Below is a small trained network, with its code and all its weights. Each question gives an input and a target symbol and asks what happens when units are switched off, that is, made to give their printed mean instead of their output.

import numpy as np


def w(rows, s, z=0):
    codes = np.array(rows[::2]) - 128.0
    scale = np.full(codes.shape[1], s)
    scale[-1] = z or s
    return codes * scale


def norm(h):
    return h / np.sqrt((h * h).mean(-1, keepdims=True) + 1e-5)


def f(y):
    return np.maximum(y, 0)


def softmax(a):
    e = np.exp(a - a.max(-1, keepdims=True))
    return e / e.sum(-1, keepdims=True)


def log_softmax(a):
    a = a - a.max(-1, keepdims=True)
    return a - np.log(np.exp(a).sum(-1, keepdims=True))


def net(x, mask):
    ids = ['αβγδεζηθλξπσφψω'.index(c) for c in x.split()]
    T = len(ids)
    res = E[ids] + P[:T]
    r = norm(res)
    for j in range(2):
        rows = slice(2 * j, 2 * j + 2)
        q, k, v = (r @ M[0][rows].T for M in (Q, K, V))
        z = softmax(np.where(np.tri(T) > 0, q @ k.T / 2**0.5, -1e9)) @ v
        o = O[0][rows]
        res = res + np.where(mask[j], z, o[:, -1]) @ o[:, :-1]
    y = f(norm(res) @ A[0][:, :-1].T + A[0][:, -1])
    res = res + np.where(mask[2:6], y, B[0][:, -1]) @ B[0][:, :-1]
    return log_softmax(norm(res)[-1] @ U[:, :-1].T + U[:, -1])


Q, K, V, O, A, B = {}, {}, {}, {}, {}, {}
E = w([
[99,57,122,127,148,105,117,193],'α',
[65,159,118,131,129,73,76,99],'β',
[101,104,74,107,159,108,103,164],'γ',
[92,177,91,116,131,91,116,92],'δ',
[62,99,108,118,156,87,142,131],'ε',
[98,106,118,128,136,88,34,134],'ζ',
[82,90,143,137,98,71,132,94],'η',
[159,248,135,197,153,145,156,41],'θ',
[123,50,98,126,134,109,142,122],'λ',
[160,118,61,107,130,130,89,120],'ξ',
[111,160,129,127,115,100,70,87],'π',
[93,137,108,120,176,113,193,165],'σ',
[170,29,152,124,106,151,58,116],'φ',
[127,76,66,119,128,94,131,116],'ψ',
[177,62,78,109,169,160,130,218],'ω',
],0.016)
P = w([
[76,93,139,67,134,175,174,81],'0',
[64,116,126,137,90,197,132,103],'1',
[115,80,156,92,217,122,167,28],'2',
[64,104,96,248,80,220,128,112],'3',
[233,88,158,141,203,36,146,56],'4',
[121,134,2,238,149,211,152,129],'5',
],0.0091)
Q[0] = w([
[136,158,178,8,101,176,152,117],'head 1',
[90,147,116,121,57,164,127,163],'head 1',
[204,128,192,51,210,29,136,86],'head 2',
[175,105,177,36,129,78,125,158],'head 2',
],0.014)
K[0] = w([
[31,92,107,54,89,159,104,163],'head 1',
[122,96,153,8,175,79,122,115],'head 1',
[70,116,102,217,95,244,124,135],'head 2',
[48,108,84,175,117,155,96,119],'head 2',
],0.012)
V[0] = w([
[69,59,144,136,160,73,11,158],'head 1',
[95,102,243,187,152,106,221,194],'head 1',
[206,50,226,97,105,238,55,116],'head 2',
[178,125,63,99,216,176,153,208],'head 2',
],0.012)
O[0] = w([
[99,135,146,83,131,166,2,192,153],'head 1',
[150,131,133,49,133,200,155,56,71],'head 1',
[214,111,83,151,109,146,99,99,153],'head 2',
[161,125,203,149,224,83,118,108,254],'head 2',
],0.017,0.0096)
A[0] = w([
[207,106,195,195,193,133,87,64,2],'neuron 1',
[144,90,71,128,133,112,60,178,132],'neuron 2',
[110,140,57,120,5,143,173,184,128],'neuron 3',
[61,98,108,157,92,154,129,128,212],'neuron 4',
],0.014,0.0089)
B[0] = w([
[198,141,85,31,144,91,244,187,248],'neuron 1',
[98,147,121,124,125,96,161,43,205],'neuron 2',
[228,203,248,132,177,102,120,118,192],'neuron 3',
[156,86,48,117,118,138,187,110,193],'neuron 4',
],0.015,0.013)
U = w([
[135,87,148,98,173,212,83,55,104],'α',
[90,197,121,67,67,105,143,204,47],'β',
[86,144,206,167,165,113,98,146,200],'γ',
[84,162,150,144,73,92,186,232,21],'δ',
[58,97,90,53,112,180,175,155,109],'ε',
[131,125,70,102,78,113,72,173,184],'ζ',
[149,174,125,51,70,189,152,97,88],'η',
[105,173,147,175,107,132,171,51,135],'θ',
[107,85,37,86,123,142,145,43,53],'λ',
[151,103,104,247,104,61,109,158,92],'ξ',
[173,210,125,179,61,58,106,134,50],'π',
[73,137,219,115,159,194,185,73,41],'σ',
[186,80,107,195,107,152,80,58,255],'φ',
[77,86,31,141,85,92,153,134,200],'ψ',
[208,85,127,150,184,133,169,139,151],'ω',
],0.016,0.0055)

Each question gives the input, a string of symbols that net reads in full, and the target symbol t.
The units are the heads (2 rows each of Q, K, V and O) and the neurons (one row each of A and B). Each row of codes is followed by its name. A weight is (code - 128) times the scale printed after its matrix; where a second scale follows, it is the last column's (O, A, B and U).
mask holds one flag per unit, heads first, then neurons. A switched-off unit (its flag False) gives its mean, the last column of its rows in O or B, instead of its output. The means were averaged over made-up inputs and are rounded, as every weight is.
A unit's drop is (log p(t) with every unit on - log p(t) with that unit switched off) / (log p(t) with every unit on - log p(t) with every unit switched off).
The circuit of an input: a set's keep is (log p(t) with only the set's units on - log p(t) with every unit switched off) / (log p(t) with every unit on - log p(t) with every unit switched off). Starting from all 6 units, units are removed one at a time, each time the one whose removal leaves the highest keep (on an exact tie, the one counted first), for as long as the keep stays at least 0.8.
circuit, biggest first: the units of the circuit, biggest drop first
most important unit: the unit with the biggest drop
top k neurons: the k neurons with the biggest drops, biggest first
which heads matter: for each layer, one digit per head in row order, 1 if its drop is at least 0.15 and else 0, layers parted by /
input γ α γ, target α: most important unit => head 1
input ω ω ω η η ω, target η: circuit, biggest first => head 2; neuron 3; head 1
input ω ω ω ω γ γ, target γ: which heads matter => 01
input δ ξ θ, target ξ: top 3 neurons => neuron 1; neuron 2; neuron 3
input σ γ ε, target γ: circuit, biggest first => neuron 1; head 2
input γ θ γ, target θ: which heads matter => 11
input γ η θ, target θ: circuit, biggest first => head 2; neuron 1
input ω ω γ ε, target γ: circuit, biggest first => neuron 1; head 1
input ω ω γ γ α, target γ: which heads matter => 00
input ω θ ω π σ γ, target σ: circuit, biggest first => head 2; head 1
input ω θ α γ θ δ, target θ: circuit, biggest first => neuron 1; head 2; head 1
input γ π δ ω, target δ: which heads matter => 01
input ω π ζ η γ, target η: which heads matter => 11
input ω ε φ, target ε: circuit, biggest first => head 2
input σ π ω, target π: circuit, biggest first => neuron 3; head 2; neuron 1
input θ δ ζ, target θ: circuit, biggest first => head 1; head 2; neuron 1
input σ η ε γ, target ε: circuit, biggest first => head 2; head 1
input ξ φ σ, target φ: which heads matter => 01
input ε ψ η, target ψ: top 3 neurons => neuron 4; neuron 3; neuron 1
input γ ε γ, target ε: which heads matter => 01
input η ω η η η, target η: which heads matter => 11
input ω ξ ξ γ ζ ω, target ζ: circuit, biggest first => head 1
